[-11 -12 -41  26 -77   0  16  -7  26  34 -28   0  18 -41   2  20 -44 -33
 -32 -60 -21  48  59   5 -35 -10  10 -47  27 -23 -80 -70 -16  62  32  12
  35 -13] -> Z100
[-31  17  16 -11 -47   9  70  12  18 -13  17  23 -32  44  48   1  90 -36
 -33 -40  27   6  -1 -38 -56  -7   5   8   5 -28   2 -39   8 -40 -49  92
   6   3] -> Z799
[ -2   8  -8  24  35  -4   4 -19   3  17   7 -21  23  76  13  26 -54  25
 -24  36  31  24   8 -11   8 -68 -55 -18  11   4   7   9 -12 -30 -11 -18
 -58   7] -> Z479
[ 17  -5  -2  16  24   2  12 -18  19   2 -18 -17  27  70  13  24 -37  24
 -39  18  35  31   7 -20  -1 -54 -48  -7   8 -11   3  16  -9 -14 -16 -15
 -65  14] -> Z479
[ -16   -9  -21   26  -70  -11   17   -6   32   53  -18    2   18  -57
   -8   32  -40  -26  -39  -61  -22   54   56    3  -35  -13   -7  -56
   40  -12 -103  -68   -7   52   21    5   41  -11] -> Z659
[-27   0  -5  33 -46 -40  16   3  36  49 -44   5  34 -50   5  38 -31 -30
 -42 -31   3  66  48  -7  -7 -20 -18 -38  17 -27 -72 -54 -24  45  15  10
  55  -1] -> Z479
[-23 -11 -23  41 -43 -15   6   9  25  55 -18   8  33 -60  -1  24 -47 -32
 -45 -34 -10  41  51  16 -26  -7  19 -36  24 -30 -63 -69 -19  35  21   4
  19 -18] -> Z374
[ -5 -18 -16  23 -32 -28   4   0  33  38 -12 -15  19 -56  10  28 -39 -20
 -44 -30  -1  46  24  12 -20   3 -16 -53  16 -25 -52 -62   3  32   6  28
  67   2] -> Z864
[ 25  -1 -16   7  21  10  32 -23   4 -31 -20  -1  -6  67  24  21 -18  31
 -55 -26  13  32  30 -17 -26 -45 -20 -13  24  -1 -38  13 -21  12 -20 -36
 -87   5] -> Z651
[  7   2  -9  19 -12   8   7 -42  -6  -3 -16 -11  18  88  12  30 -46  33
 -50  14  46  31  31 -11 -20 -50 -32  16  10 -16  -4  -4 -25   7 -13  -4
 -81   9] -> Z83
[-45  19  37  -6 -43  -5  74  17  14  14  10  16 -26  37  31  10  88 -42
 -39 -29  31   4   7 -31 -68 -16 -17  24   8 -23  -4 -53  22 -29 -38  81
   5   1] -> Z659
[-26   1   1  37 -25 -49  25  10  31  55  -8  -2  18 -26  22  46 -33 -22
 -47 -14  -3  53  41  26  10 -16 -15 -49  13 -25 -62 -63 -22  38  16   5
  67 -10] -> Z801
[-34   6   5   3 -41  32  68   2  20 -16  19  15 -51  40  30  12 112 -34
 -40 -23  40   5  -1 -21 -44  13   1  12  -8   3   7 -35   7 -55 -52  68
  17   4] -> Z693
[-27  10  31  11 -58  33  61  -4  18  -9  19  27 -28  31  30  -3  94 -33
 -26 -21  42   3  -6 -37 -59   1   3  25  -8 -53  16 -53  20 -50 -42  96
  14   5] -> Z374
[-37   8  -3  -2 -26  17  60  -6  18   1 -10 -17 -48  40  26  -5 110 -55
 -19  -6   8  -7   2 -39 -44  15  -5   9   3  -5   7 -54   8 -57 -58 102
  -1   6] -> Z864
[ -3  -6 -36  23 -88  -5   1 -12  37  46 -21  -2   6 -47 -18  41 -45 -36
 -30 -58 -22  58  59   3 -34  -4   5 -46  47 -30 -93 -65 -24  48  26  14
  44  -7] -> Z410
[-29 -20 -15  24 -64 -29 -19 -11  24  64   8  -8  36 -59   9  24 -58 -25
 -29 -19  21  52  35   8 -20 -13 -20 -22  16 -29 -59 -66   2  43  11  24
  72   1] -> Z83
[ 14  -5  -8  15  -4  12   8 -20   7 -10 -22   1  31  94  28  37 -58  18
 -42 -10  33  44  28 -19 -35 -55 -38 -23  22 -29  -2  -7 -32   2 -13  11
 -66   6] -> Z799
[-45  30  16  18 -56  18  65  11   8  11  49  15 -22  32  38  -3  89 -38
 -24  -2  43  -8   2 -32 -48 -20   3  28   2 -47  25 -64  25 -58 -44 104
 -13  -5] -> Z374
[-24  -8 -30  20 -38 -24  25   7  12  29 -20   1  32 -56  12  26 -57 -23
 -53 -46 -13  38  49  14 -31 -17  -7 -37  22 -12 -54 -65 -15  67  30   4
  38 -20] -> Z100
[ 23  -6  -6   9  31   9  14 -17   9 -37 -15  -9  -8  88  32  26 -23  26
 -41 -13  31  26  22 -20 -22 -45 -20 -16   6   0 -27  15 -12  -1 -23 -26
 -64  12] -> Z651
[ 30   1  -8  14 -23  31   5 -36  -2  -7   4  -2   7  72   0  41 -51  27
 -44 -13  29  37  25 -21 -32 -47 -37  -1  29 -35  -5 -10 -21  10 -14   3
 -55  12] -> Z410
[-24  -5 -21  24 -41 -22   3   6  30  50  -1   2  46 -41  10  27 -65 -18
 -44 -22 -25  42  40  10 -18  -8  -1 -40  13 -17 -64 -63  -2  58  24   9
  50 -10] -> Z643
[ 35   4 -23   7  12  21  19 -27  -1 -20  -4 -15 -17  76 -16  35 -27  27
 -40  -7   7  15  20  -8 -21 -38   0   3  20   2 -11  19 -33  -1 -10 -29
 -75   6] -> Z410
[ 17   3  -9  24  10  15  18 -27   5   3   2  -5  13  85  26  40 -62  32
 -46   3  31  29  23 -12 -10 -48 -37 -26  18 -21 -11  -9 -35  10  -5  -1
 -58   3] -> Z801
[ 12   2  -1  22   8  20   3 -42   9  -3 -23   2  20  78  14  23 -51  23
 -35   4  24  46  31 -27 -21 -45 -24 -18  18 -13 -15   0 -23  -9 -17 -12
 -69   7] -> Z651
[ 24  -7 -24   2  19  16  22 -19  -6 -10 -17  -5   6  74   5  23 -37  23
 -53  -5  13  15  14 -14 -24 -48 -34 -18  15  18 -16  25 -24   7  -5 -37
 -77  10] -> Z479
[-44   7  34  18 -36  17  53   5  12  13  18  28 -32  24  33   3 101 -31
 -32 -10  44   5  -3 -30 -50   0 -13  20  -6 -44  13 -54  14 -61 -50  91
  10  -2] -> Z374
[-10  -9 -31  36 -70 -15  26  -4  20  71 -14  -7  14 -17   9  28 -40 -25
 -30 -43 -16  51  49   5 -27 -12   0 -56  33 -31 -94 -75 -13  54  33  14
  35 -14] -> Z801
[  7  -8 -11  36  -5  19  10 -26   1 -16 -10  -6  23  91  14  45 -59  31
 -42  11  46  50  26 -11 -18 -52 -48 -23   3 -18   4  -5 -32  -7  -8  -8
 -50  12] -> Z693
[-37  22  25  -5 -57  14  64   6  31 -16  35  23 -14  34  46   3  87 -31
 -28 -13  30  11  -3 -45 -47  -1 -10  27  -8 -41   3 -55  28 -33 -52 100
  32  12] -> Z643
[-47  10   3   1 -22  23  68  -1  -2  19 -15   3 -28  47  22  -3  94 -55
 -31   4  16 -10   8 -43 -62  -6  -3  12   1   8  10 -39   0 -52 -46  71
 -26   0] -> Z479
[ 27  -3   2  11  25  -2  33 -12  -6 -26   6  -5  -3  77  15  32 -27  50
 -49   2  19  14   6  -8 -12 -38 -31 -17   4  -4  -9  17 -34  16  -8 -21
 -49   8] -> Z801
[-12 -10   4  40 -39 -37  12   1  48  44 -43   4  16 -40  16  47 -43 -17
 -43 -56   6  71  53   1 -15 -11  -4 -34  16 -45 -89 -65 -26  62  18  17
  53  -5] -> Z156
[-55  41  24  11 -31  -3  85  19  12  16  30   8 -31  23  46   4  89 -27
 -26 -12  43  -1  12 -29 -51 -20   4  33  14 -30   3 -68  14 -44 -46  96
 -25 -14] -> Z156
[  3  -1 -20  33  -2  19   9 -32  -4  -3   4  -1  24  83   6  36 -61  30
 -36  15  38  45  23 -18  -7 -47 -43  -8   9  -7   5  -3 -26 -16 -10 -15
 -55   9] -> Z693
[-16 -12 -13  33 -65  -9  16   9  43  25 -14   5  21 -48  11  39 -28 -20
 -40 -48  15  68  51  15 -11  -9  -5 -38  15 -23 -72 -57  -7  50  16   5
  65  -2] -> Z693
[-43  27  20   4 -30   9  63  13  10  15  34   0 -18  25  46   0  88 -43
 -20  15  42 -20  -3 -30 -45 -23  -8  23   1 -24  40 -41  28 -59 -56  97
 -23   4] -> Z479
[ 33   1 -33   6  15   2  33 -26 -10 -20 -15 -23  -6  86   8  28 -36  35
 -61  -6  16  20  13  -7 -19 -34 -32  -6  13   3  -8   0 -11  12  -1  -7
 -72  12] -> Z864
[ 22  -7 -29   8  43  17  27 -18 -18 -38   1  -5 -21  77  13  22 -21  35
 -62  -1  -4  -6  18   0 -18 -32 -18 -13   1  25  -1  29 -32   4 -16 -39
 -86  -2] -> Z100
[  2 -14 -26  26 -87   2   5  -3  47  45 -30  -1  13 -55 -14  35 -31 -40
 -26 -63 -15  60  62  -1 -45  -1  17 -41  43 -42 -92 -70 -21  49  14  18
  40  -3] -> Z410
[  9  -6 -16  34  11  41  -7 -33  -7   0   6  11   3  63   4  24 -50  28
 -31   5  23  19  25  -4 -16 -40 -19 -18  19 -12 -10  -7 -33 -30 -13 -17
 -77  -1] -> Z374
[ -9 -20 -11  25 -64 -12  11  -4  56  61 -49   1  19 -54  -5  43 -28 -43
 -38 -66 -14  52  58   4 -53  -3  -6 -50  36 -22 -87 -67 -19  56  22  26
  42 -11] -> Z659
[  9  -3   2  16  30  -6  26 -10  -8  -4  -6 -17   2  73  -4  30 -25  28
 -46   8   6  18  21  -9 -29 -47 -33 -15   7  13 -18  14 -16   5  -7 -28
 -65   3] -> Z659
[ -11  -19  -45   22  -92   -2   -1  -24   33   46  -35    1    8  -51
    1   24  -44  -36  -30  -63    3   50   53   -4  -44   -2   18  -40
   30  -27 -100  -62  -27   50   25   22   35   -4] -> Z83
[-55  27  10  15 -57  20  67   9   2  -2  44   4 -23  47  40   4  77 -31
 -17   1  49   1   2 -21 -43 -18  -3  18   0 -22  25 -61  23 -64 -43  84
  -2  -1] -> Z693
[-18 -10  -6  43 -43 -14  -3   3  34  48  -4  16  23 -59   1  32 -38 -21
 -31 -25   5  57  51   9 -15  -7  -6 -25  17 -40 -64 -57 -14  36  16  17
  45  -8] -> Z374
[-55  34  -5  10 -53  14  81  17  -2  12  42   2 -26  45  34   4  83 -39
 -27  -2  41  -2  11 -18 -48 -26  -1  27  10  -8  16 -53  20 -47 -33  77
 -24 -11] -> Z693
[  3  -5  13  30  10   0  12 -25   8   7  -6  -3  19  64  11  42 -51  26
 -43   3  22  30  25 -14 -30 -54 -49 -27  18 -16 -10 -12 -19 -12 -20  -3
 -53   6] -> Z659
[  5 -24 -29  25 -84   8   5 -15  39  42 -54   3  26 -49   0  29 -39 -33
 -30 -64  -3  57  52 -10 -43  -5  -2 -55  32 -31 -91 -61 -17  56  23  15
  36   4] -> Z479
[-27  -4  15  39 -50 -48   5  12  40  61 -11  -2  35 -47   6  44 -44 -29
 -37 -28   0  58  48   8 -19 -22 -11 -45  16 -36 -69 -66   1  40  14  18
  65  -4] -> Z659
[-58  23  -6  -4 -70  22  58 -20  10  20  14  -3 -29  44  25 -11  89 -56
 -22  -9  27   5  14 -42 -54 -11  -5  31  11 -14  -4 -61   2 -39 -43  93
  -4   1] -> Z83
[  -6  -20  -39   29 -100   25   14  -11   41   20  -16    1   12  -42
   -1   27  -38  -21  -24  -68    2   62   52   12  -31   -1    6  -57
   31  -17  -96  -66   -2   47   27    8   53   -4] -> Z693
[-11 -15   1  29 -71 -25   0   5  41  56  -7  -5  33 -47  -6  39 -49 -31
 -40 -38  -3  56  41  10 -30 -13  -5 -41  25 -45 -59 -70   2  41  10  21
  71  -1] -> Z410
[ 20  -2  -8  27   5  12   9 -32  -3  -7 -24  -8  11  72   7  38 -60  37
 -42  -6  29  35  26 -19 -17 -38 -22  -7  14 -20 -21  -8 -33  14  -4  -7
 -74   2] -> Z156
[ 21   0 -25   4  12   7  30 -19  15 -35  -8  -3  14  72  17  31 -41  32
 -47  -8   5  29  21 -24 -20 -40 -31   3   7  -9 -20   9 -29  29  -2  -5
 -59  11] -> Z643
[-11   1 -36  29 -78 -18  12  -2  22  62 -21  -8  14 -28 -16  37 -45 -38
 -31 -52 -20  48  57   9 -38 -17  18 -35  49 -32 -94 -75 -10  42  27   2
  22 -14] -> Z410
[-30  11  16  -8 -40  24  73   3  23  -3   0  16 -29  35  43   1  88 -44
 -43 -26  40  -2  -1 -36 -59  -4   1  22   1 -20  10 -45  19 -44 -50  78
  -7  13] -> Z479
[-30   1 -14  26 -46 -30  24   4  27  22 -23  18  21 -56  10  26 -36 -28
 -43 -48 -20  54  56   1 -12 -17  -4 -30  18 -25 -66 -59 -30  59  18   6
  52 -10] -> Z100
[-27  -3   8  36 -41 -37   2  -2  37  49 -15   3  27 -42  18  22 -32 -24
 -25 -27  -5  72  47  -2  -8 -21 -11 -47  15 -33 -78 -57   2  32   5   6
  61  -2] -> Z651
[  8  10 -14  15  33 -13  48  -8 -13   1  10 -14   7  87  17  27 -31  37
 -44  12  10  12  19  -7 -13 -55 -44  -3  24   7 -17   0 -24  18  -3 -22
 -72  -6] -> Z801
[-34  21  23   7 -31   8  74   6  26   6  20  11 -35  30  43   9  88 -33
 -33 -26  41  12   5 -42 -56  -2   1  28   5 -37  -4 -56   6 -33 -51  95
   4   1] -> Z156
[  20    2  -27   13   29    5   34  -24  -16    4  -28  -11    6   81
    9   30  -39   22  -48    6   15   14   23  -12  -25  -57  -33    1
   19    7  -10   18  -24    9    3  -29 -103    3] -> Z479
[-48  22  38   5 -49 -15  77   9  13  12   0  17 -15  22  23  12  86 -40
 -35 -21  24   8   6 -39 -60 -15 -13  18   6 -30   3 -58  13 -34 -38  88
  12  -2] -> Z659
[ 25   5 -18  15  -8  25   9 -33   4   4  -4  -7   7  70   1  40 -63  23
 -46 -14  20  32  32  -6 -23 -51 -26   0  36 -25 -10 -10 -23   9  -4 -14
 -77   4] -> Z410
[ 22 -10   6  30  13  17   6 -31   4 -11 -12  -7   6  73  26  45 -63  43
 -42  -1  38  30  25  -4 -21 -40 -34 -13   8 -25  -2 -13 -26   1 -15   1
 -66   9] -> Z156
[-36  17  30   9 -33   5  79  12  12  17  39  11 -36  51  47   0  92 -24
 -30  -6  33  -4  -6 -33 -42  -1   0  12  -4 -31   1 -53  25 -44 -49  83
  13   1] -> Z801
[-27  -3   4  35 -36 -26  -9   9  41  46   0  -1  45 -32  15  35 -50 -15
 -21 -11   3  61  40  10  -4 -12   0 -35  -2 -37 -59 -70  -2  41  11  14
  81   2] -> Z643
[-59  22  -1   6 -25  15  73   7  -2   8   5   0 -26  54  23 -11  98 -52
 -20   1  10 -10  18 -43 -57  -7   6  25  -1   3  11 -54   6 -41 -43  79
 -14 -13] -> Z100
[-58  12 -17  -3 -47  34  62 -14   0  15  -7  -5 -47  56  18 -10 101 -58
 -28  -6  25 -20  22 -30 -68   5  33  26   8  19 -16 -53  -3 -55 -50  71
 -36  -7] -> Z83
[ 26   2 -33  16  32   1  44 -23 -10  -2 -17 -15 -11  84  11  36 -40  33
 -51 -16  18  27  30 -14 -31 -46 -25  14  19   2 -30   1 -30  30   7 -22
 -92  -3] -> Z156
[ 18 -11   4  15  25   6  31 -13  -1 -14 -17  -8   0  78   1  38 -27  28
 -60  -4  13  14  20  -3 -45 -44 -25 -26   9   9 -16  12 -23  -3 -16 -28
 -72   6] -> Z659
[-19 -18   4  29 -27 -24   2   5  38  46 -19  -9  34 -49  23  25 -42 -26
 -37 -22   6  50  45  21 -24 -17   2 -47  20 -20 -61 -56  13  32   1   0
  38  -8] -> Z651
[ 23  -4 -23  17   1  10   2 -39  -5 -15 -15 -18   8  65   8  29 -63  36
 -37   4  28  34  12 -14  -7 -34 -40 -16  21 -20  -5 -13 -15 -13 -12   7
 -65  16] -> Z864
[ 15   0 -23   6   3   2  31 -29  -8 -18 -12 -10  -2  74   9  28 -19  29
 -57   0  38  21  25  -8 -31 -48 -26  14  10   1 -16  11 -31  19 -10 -17
 -75   7] -> Z83
[ 14   4 -29  12 -39  27  13 -47   8 -14  -4  -2  23  72  26  29 -61  19
 -52 -14  50  41  34 -28 -38 -59 -45  -8  29 -34 -18 -15 -31  16 -11  14
 -67  11] -> Z83
[-21   7   2  43 -27 -47   6   6  43  57 -13  -2  21 -41  15  49 -43 -16
 -27 -34  13  70  54   3  -1 -18 -14 -21  16 -37 -77 -68 -20  58  17  20
  66  -8] -> Z156
[ 17   8 -11  11  23 -13  37 -14  -7  -6  -8 -13   8  71   0  34 -36  29
 -48 -11  10  19  20 -17 -30 -56 -35  -4  18   4 -18   9 -16  21   5 -23
 -69   0] -> Z659
[-55  27  29  25 -48  13  53  16   3  25  52  14 -24  33  34  -9  95 -40
 -10  16  41 -11  -4 -32 -44 -18   5  25  -7 -50  33 -59  25 -79 -51 104
 -11  -4] -> Z374
[-59  44  17   8 -35 -17  91  21  -1  26  47  12 -20  46  47   2  82 -32
 -31   5  30  -9   3 -33 -39 -21  -7  23  13 -26  15 -68   6 -48 -43  91
 -15 -10] -> Z801
[ 20 -11 -11  15   6  13  -3 -17 -10 -17  -5   4  18  84  21  34 -62  29
 -36  -3  24  27  21 -13 -23 -47 -27 -32  12 -11  -2  11 -29  -6 -15  -7
 -66   6] -> Z799
[-47   8  20   4 -62  17  69   4  15  -4  15  16 -21  40  28   4  80 -34
 -25 -17  49  27  -1 -34 -53 -12 -23  24  -2 -27  10 -49  15 -42 -34  84
  23   7] -> Z693
[-44   9   0   5 -55  59  71 -13  16  10  -3  15 -38  28  18 -11 114 -64
 -21 -20  11  -6  19 -29 -67   1   9  23  21 -18  -1 -63   2 -51 -44  90
 -25 -12] -> Z374
[-15  -3   5  48 -33 -43  15  10  43  55 -28  -7  23 -29  12  47 -36 -20
 -40 -30   9  64  52   9 -17 -14   4 -37  10 -38 -79 -64 -14  49  14  13
  49  -8] -> Z156
